Here is a tiny trained network, its code and every weight. The questions are about switching its units off for an input and a class, where a switched-off unit gives its printed mean instead of its output.

import numpy as np


def w(rows, s, z=0):
    codes = np.array(rows[::2]) - 128.0
    scale = np.full(codes.shape[1], s)
    scale[-1] = z or s
    return codes * scale


def norm(h):
    return h / np.sqrt((h * h).mean(-1, keepdims=True) + 1e-5)


def f(y):
    return y / 2 * (1 + np.tanh(0.7978845608 * (y + 0.044715 * y**3)))


def log_softmax(a):
    a = a - a.max(-1, keepdims=True)
    return a - np.log(np.exp(a).sum(-1, keepdims=True))


def net(x, mask):
    res = np.array(x, float).reshape(1, 3) / 4 @ E
    u = 0
    for l in range(2):
        y = f(norm(res) @ A[l][:, :-1].T + A[l][:, -1])
        res = res + np.where(mask[u : u + 12], y, B[l][:, -1]) @ B[l][:, :-1]
        u += 12
    return log_softmax(norm(res)[-1] @ U[:, :-1].T + U[:, -1])


A, B = {}, {}
E = w([
[190,78,79,253,20,155,196,142],'x0',
[110,130,122,129,201,88,193,155],'x1',
[73,94,112,101,135,168,220,158],'x2',
],0.0053)
A[0] = w([
[147,154,131,140,112,153,92,134,51],'0.n1',
[169,167,221,137,105,153,79,78,123],'0.n2',
[59,107,124,131,108,164,197,121,195],'0.n3',
[21,121,158,38,254,149,155,134,155],'0.n4',
[89,131,166,24,146,200,126,145,41],'0.n5',
[146,117,140,148,119,117,106,169,2],'0.n6',
[146,115,139,158,172,79,141,111,170],'0.n7',
[67,147,158,33,162,127,144,154,71],'0.n8',
[174,99,154,128,66,192,85,87,61],'0.n9',
[98,172,191,80,170,118,53,70,122],'0.n10',
[185,107,71,153,144,39,139,174,110],'0.n11',
[159,179,161,148,91,185,97,67,42],'0.n12',
],0.0071,0.0035)
B[0] = w([
[111,66,102,98,129,118,73,166,127],'0.n1',
[102,64,86,109,138,88,131,185,169],'0.n2',
[133,92,96,95,111,97,112,203,173],'0.n3',
[67,175,111,43,139,153,2,136,254],'0.n4',
[139,191,201,115,171,111,81,90,173],'0.n5',
[128,151,92,96,181,128,113,116,116],'0.n6',
[151,153,200,115,105,143,143,125,151],'0.n7',
[89,140,81,46,197,123,48,147,189],'0.n8',
[149,83,44,87,96,183,31,89,163],'0.n9',
[68,189,217,99,193,88,199,199,218],'0.n10',
[180,193,189,111,140,119,164,104,155],'0.n11',
[74,55,85,117,93,111,81,143,146],'0.n12',
],0.007,0.0087)
A[1] = w([
[45,86,81,72,73,203,101,140,169],'1.n1',
[205,115,136,119,97,160,187,143,104],'1.n2',
[164,134,193,110,153,185,99,34,108],'1.n3',
[136,130,148,105,160,172,221,180,181],'1.n4',
[114,90,55,127,72,211,52,129,106],'1.n5',
[217,140,168,170,94,181,94,31,211],'1.n6',
[201,128,111,150,95,108,176,161,3],'1.n7',
[163,161,199,189,199,103,158,91,10],'1.n8',
[113,55,68,166,101,154,65,68,56],'1.n9',
[82,152,128,78,253,148,61,86,141],'1.n10',
[60,160,163,42,200,100,87,92,116],'1.n11',
[63,166,200,108,229,54,115,159,175],'1.n12',
],0.0074,0.003)
B[1] = w([
[198,64,12,155,99,152,68,88,192],'1.n1',
[75,140,201,154,161,100,119,96,151],'1.n2',
[139,72,83,236,68,52,217,165,131],'1.n3',
[80,62,89,56,81,129,79,195,148],'1.n4',
[192,116,50,13,131,183,106,142,182],'1.n5',
[179,167,26,114,204,137,147,43,163],'1.n6',
[58,134,210,151,144,55,161,118,146],'1.n7',
[172,146,5,141,168,140,61,123,136],'1.n8',
[174,83,44,25,130,154,59,225,161],'1.n9',
[81,254,225,114,223,121,173,211,231],'1.n10',
[117,217,236,75,200,98,156,174,242],'1.n11',
[71,242,187,31,213,194,102,141,246],'1.n12',
],0.0062,0.011)
U = w([
[52,98,199,189,59,218,49,24,3],'0',
[75,114,220,206,50,232,40,49,2],'1',
[234,205,99,221,199,72,200,14,140],'2',
[211,8,7,44,35,206,42,186,240],'3',
[45,238,232,1,219,181,41,224,233],'4',
[61,36,207,203,49,58,237,205,169],'5',
],0.0082,0.006)

Each question gives the input, the list of numbers given to net, and the class t.
The units are the neurons (one row each of A and B). Each row of codes is followed by its name. A weight is (code - 128) times the scale printed after its matrix; where a second scale follows, it is the last column's (A, B and U).
mask holds one flag per neuron, layer by layer. A switched-off neuron (its flag False) gives its mean, the last column of its row in B, instead of its output. The means were averaged over made-up inputs and are rounded, as every weight is.
A unit's drop is (log p(t) with every unit on - log p(t) with that unit switched off) / (log p(t) with every unit on - log p(t) with every unit switched off).
unit that matters most: the unit with the biggest drop
top k neurons: the k neurons with the biggest drops, biggest first
top k neurons in layer l: the k neurons of layer l with the biggest drops, biggest first
drop of u: that unit's drop, to one decimal
input [2,8,-6], class 2: top 2 neurons : (0.n10 0.n4)
input [4,2,1], class 5: unit that matters most : 0.n4
input [1,0,7], class 3: top 3 neurons : (0.n10 0.n3 1.n1)
input [6,2,2], class 5: top 2 neurons : (0.n4 1.n12)
input [6,7,-1], class 5: top 3 neurons in layer 1 : (1.n12 1.n4 1.n7)
input [2,-1,5], class 3: top 2 neurons in layer 1 : (1.n10 1.n11)
input [0,-1,1], class 3: top 2 neurons : (0.n10 0.n4)
input [5,0,-1], class 2: top 2 neurons : (0.n4 1.n6)
input [4,1,-3], class 2: top 2 neurons : (0.n4 0.n11)
input [2,1,0], class 5: top 2 neurons in layer 1 : (1.n12 1.n7)
input [4,7,6], class 5: top 3 neurons in layer 0 : (0.n4 0.n8 0.n10)
input [4,8,2], class 5: top 4 neurons in layer 0 : (0.n4 0.n10 0.n8 0.n5)
input [4,8,4], class 5: top 2 neurons in layer 0 : (0.n10 0.n4)
input [-1,-5,-5], class 3: unit that matters most : 0.n9
input [4,5,-3], class 2: drop of 0.n10 : 0.2
input [3,1,-1], class 2: drop of 0.n10 : 1.0
input [2,3,8], class 3: drop of 0.n10 : 0.5
